76	195	160	15	163 -> rut
53	152	119	131	153 -> dufu
136	157	93	183	113 -> guda
235	54	31	205	108 -> binas
227	122	171	131	194 -> Remez
diff guda: 136	158	93	183	113 => 2, 157
diff guda: 135	157	93	183	113 => 1, 136
diff dufu: 53	152	119	130	153 => 4, 131
diff guda: 136	157	93	182	113 => 4, 183

147	225	228	95 : binas
119	221	236	80 : Kizu
90	213	238	67 : bido
106	217	237	74 : rut
160	227	224	102 : subaf
132	223	233	87 : forev
diff Kizu: 119	221	236	81 => 4, 80
diff rut: 106	216	237	74 => 2, 217
diff forev: 132	223	234	87 => 3, 233

127	124	133	124	123	141	154	114	133	150	127	136	107	129	123	111	121	125	118	121	137	129	117	117	132	113	127	119	126	125	157	135	131	88	112	123	138	117	133	118	101	112	128	142	115	158	106	110	157	154	156	149	125  deku
111	165	119	111	153	149	131	146	133	126	114	106	163	111	145	133	128	113	127	163	98	138	129	141	124	156	101	113	151	130	124	130	113	139	138	133	124	113	117	119	143	122	142	154	141	123	149	146	126	117	105	113	116  Remez
104	146	102	149	141	115	123	149	118	131	185	152	123	161	160	135	113	125	157	86	153	131	106	96	141	146	123	169	95	120	142	147	133	159	139	124	99	124	160	127	127	142	161	92	109	102	145	121	120	138	85	155	184  rut
109	132	139	128	101	125	110	156	128	103	113	120	148	118	134	113	125	174	102	146	129	148	156	115	128	118	120	121	106	179	117	131	141	103	143	122	144	140	82	133	114	132	140	147	127	89	112	135	133	94	115	105	107  Tikis
132	117	114	130	138	171	136	146	129	117	134	115	125	105	129	116	145	102	149	120	134	94	132	141	104	149	120	145	105	121	147	128	114	119	125	122	114	134	135	148	140	140	119	128	127	141	159	118	90	134	105	144	114  subaf
117	117	117	129	133	118	111	133	107	112	142	135	144	148	132	131	127	124	135	125	140	135	127	127	138	142	145	155	104	139	119	136	125	159	133	138	113	142	143	125	139	151	128	102	123	107	139	130	120	118	96	124	137  bido
139	85	132	121	115	162	136	130	123	104	87	118	134	106	91	99	147	132	113	142	137	127	149	141	127	117	120	132	107	165	131	136	119	50	113	111	149	145	104	131	113	148	114	140	135	140	95	118	118	129	130	118	75  taf
172	30	136	134	105	112	121	86	104	104	93	147	111	147	52	118	147	128	123	110	161	131	138	146	153	95	163	157	110	145	104	134	123	73	100	117	148	168	142	126	118	174	87	80	136	144	65	114	117	142	151	112	98  binas
diff subaf: 132	117	114	130	138	171	136	146	129	117	134	115	125	105	129	116	145	102	149	120	134	94	132	142	104	149	120	145	105	121	147	128	114	119	125	122	114	134	135	148	140	140	119	128	127	141	159	118	90	134	105	144	114 => 24, 141
diff rut: 104	146	102	149	141	115	123	149	118	131	185	152	123	161	160	135	113	125	157	87	153	131	106	96	141	146	123	169	95	120	142	147	133	159	139	124	99	124	160	127	127	142	161	92	109	102	145	121	120	138	85	155	184 => 20, 86
diff taf: 139	85	132	121	115	162	136	130	123	104	87	118	134	106	91	99	147	132	113	142	137	127	149	141	127	117	120	132	107	165	131	136	119	50	113	111	149	145	105	131	113	148	114	140	135	140	95	118	118	129	130	118	75 => 39, 104

134	112	119	105	117	91	159	86	97	59	118	116	105	113	122	126 -> deku
112	78	129	180	140	113	113	191	97	165	129	129	161	164	90	126 -> binas
86	144	122	137	131	164	195	84	116	82	169	223	127	139	138	151 -> forev
202	93	118	107	119	153	57	126	142	167	87	130	132	174	118	121 -> subaf
89	105	131	117	134	124	122	151	128	98	100	123	89	156	137	109 -> dufu
131	162	130	115	119	113	121	138	176	105	153	90	151	67	96	134 -> Tikis
101	152	124	109	116	121	138	122	103	175	103	154	125	136	157	145 -> taf
137	123	122	121	124	118	149	110	119	122	154	99	129	111	159	142 -> Kizu
93	132	133	111	150	161	137	146	121	86	155	133	151	111	143	112 -> bido
diff Kizu: 137	123	122	121	124	118	149	110	119	122	154	99	129	111	160	142 => 15, 159
diff dufu: 89	105	131	117	134	124	122	151	128	99	100	123	89	156	137	109 => 10, 98
diff forev: 86	144	122	137	131	164	195	84	115	82	169	223	127	139	138	151 => 9, 116
diff Kizu: 137	123	122	121	124	118	149	110	119	121	154	99	129	111	159	142 => 10, 122
diff forev: 86	144	122	137	131	164	195	84	116	82	169	223	127	139	139	151 => 15, 138
diff forev: 86	144	122	137	131	164	195	84	116	83	169	223	127	139	138	151 => 10, 82

181	77	148	139 = rut
31	53	93	83 = Kizu
156	146	156	128 = binas
124	91	161	81 = deku
156	147	157	128 = taf
diff taf: 156	147	156	128 => 3, 157
diff binas: 157	146	156	128 => 1, 156
diff rut: 181	78	148	139 => 2, 77

104	118	104	25 = subaf
127	173	153	163 = Kizu
145	70	89	114 = guda
117	133	133	92 = bido
152	151	99	62 = dufu
diff guda: 145	69	89	114 => 2, 70
diff guda: 144	70	89	114 => 1, 145

136	176	151	136	130	141	129	114	146	86	120	139	151	115	123	144	123	110	159	162 : bido
183	143	129	126	115	110	90	183	86	125	108	161	144	154	108	113	119	58	112	126 : rut
103	166	81	89	94	87	119	227	44	166	55	158	93	199	15	114	231	62	134	113 : Remez
84	125	92	119	156	139	148	110	85	218	140	121	29	174	97	105	169	233	138	122 : dufu
diff bido: 136	176	151	136	130	141	128	114	146	86	120	139	151	115	123	144	123	110	159	162 => 7, 129
diff rut: 183	143	129	127	115	110	90	183	86	125	108	161	144	154	108	113	119	58	112	126 => 4, 126
diff bido: 136	176	151	136	130	141	130	114	146	86	120	139	151	115	123	144	123	110	159	162 => 7, 129
diff bido: 136	176	151	136	130	141	129	114	145	86	120	139	151	115	123	144	123	110	159	162 => 9, 146
diff dufu: 84	125	92	119	156	139	148	110	85	218	140	121	29	174	97	105	169	233	138	121 => 20, 122
diff dufu: 84	125	92	118	156	139	148	110	85	218	140	121	29	174	97	105	169	233	138	122 => 4, 119

111	161	171	128	117 = Remez
134	20	167	130	158 = bido
133	141	122	127	116 = forev
115	102	128	172	111 = taf
191	101	105	159	133 = rut
110	129	124	154	143 = deku
144	145	99	130	157 = binas
diff rut: 191	102	105	159	133 => 2, 101
diff Remez: 111	161	171	128	116 => 5, 117
diff rut: 191	101	105	160	133 => 4, 159
diff forev: 133	142	122	127	116 => 2, 141
diff rut: 191	101	106	159	133 => 3, 105

125	104	154	170	112	116	107	128  taf
11	189	193	137	203	13	167	144  dufu
155	64	82	125	99	172	59	99  bido
14	205	206	140	174	19	190	143  binas
209	51	84	142	155	138	84	134  guda
111	119	136	123	134	131	127	101  subaf
diff bido: 155	65	82	125	99	172	59	99 => 2, 64
diff dufu: 11	189	193	137	202	13	167	144 => 5, 203
diff subaf: 111	119	136	123	135	131	127	101 => 5, 134
diff taf: 125	104	155	170	112	116	107	128 => 3, 154
diff binas: 14	205	206	140	174	19	190	142 => 8, 143

146	225	154	138	65	99	193 -> guda
160	78	158	200	204	115	65 -> taf
165	35	253	69	109	189	108 -> forev
160	78	117	200	204	115	65 -> binas
103	177	166	185	104	93	146 -> subaf
130	154	52	156	108	167	169 -> Kizu
151	39	208	124	59	170	171 -> bido
diff taf: 161	78	158	200	204	115	65 => 1, 160
diff Kizu: 129	154	52	156	108	167	169 => 1, 130
diff subaf: 103	177	166	185	104	94	146 => 6, 93

215	92	134	18	53  forev
215	92	136	76	184  guda
201	81	126	161	135  deku
diff deku: 201	80	126	161	135 => 2, 81
diff forev: 215	92	134	19	53 => 4, 18
diff forev: 215	92	135	18	53 => 3, 134
diff deku: 202	81	126	161	135 => 1, 201
diff deku: 201	81	126	162	135 => 4, 161
diff guda: 215	92	136	76	185 => 5, 184

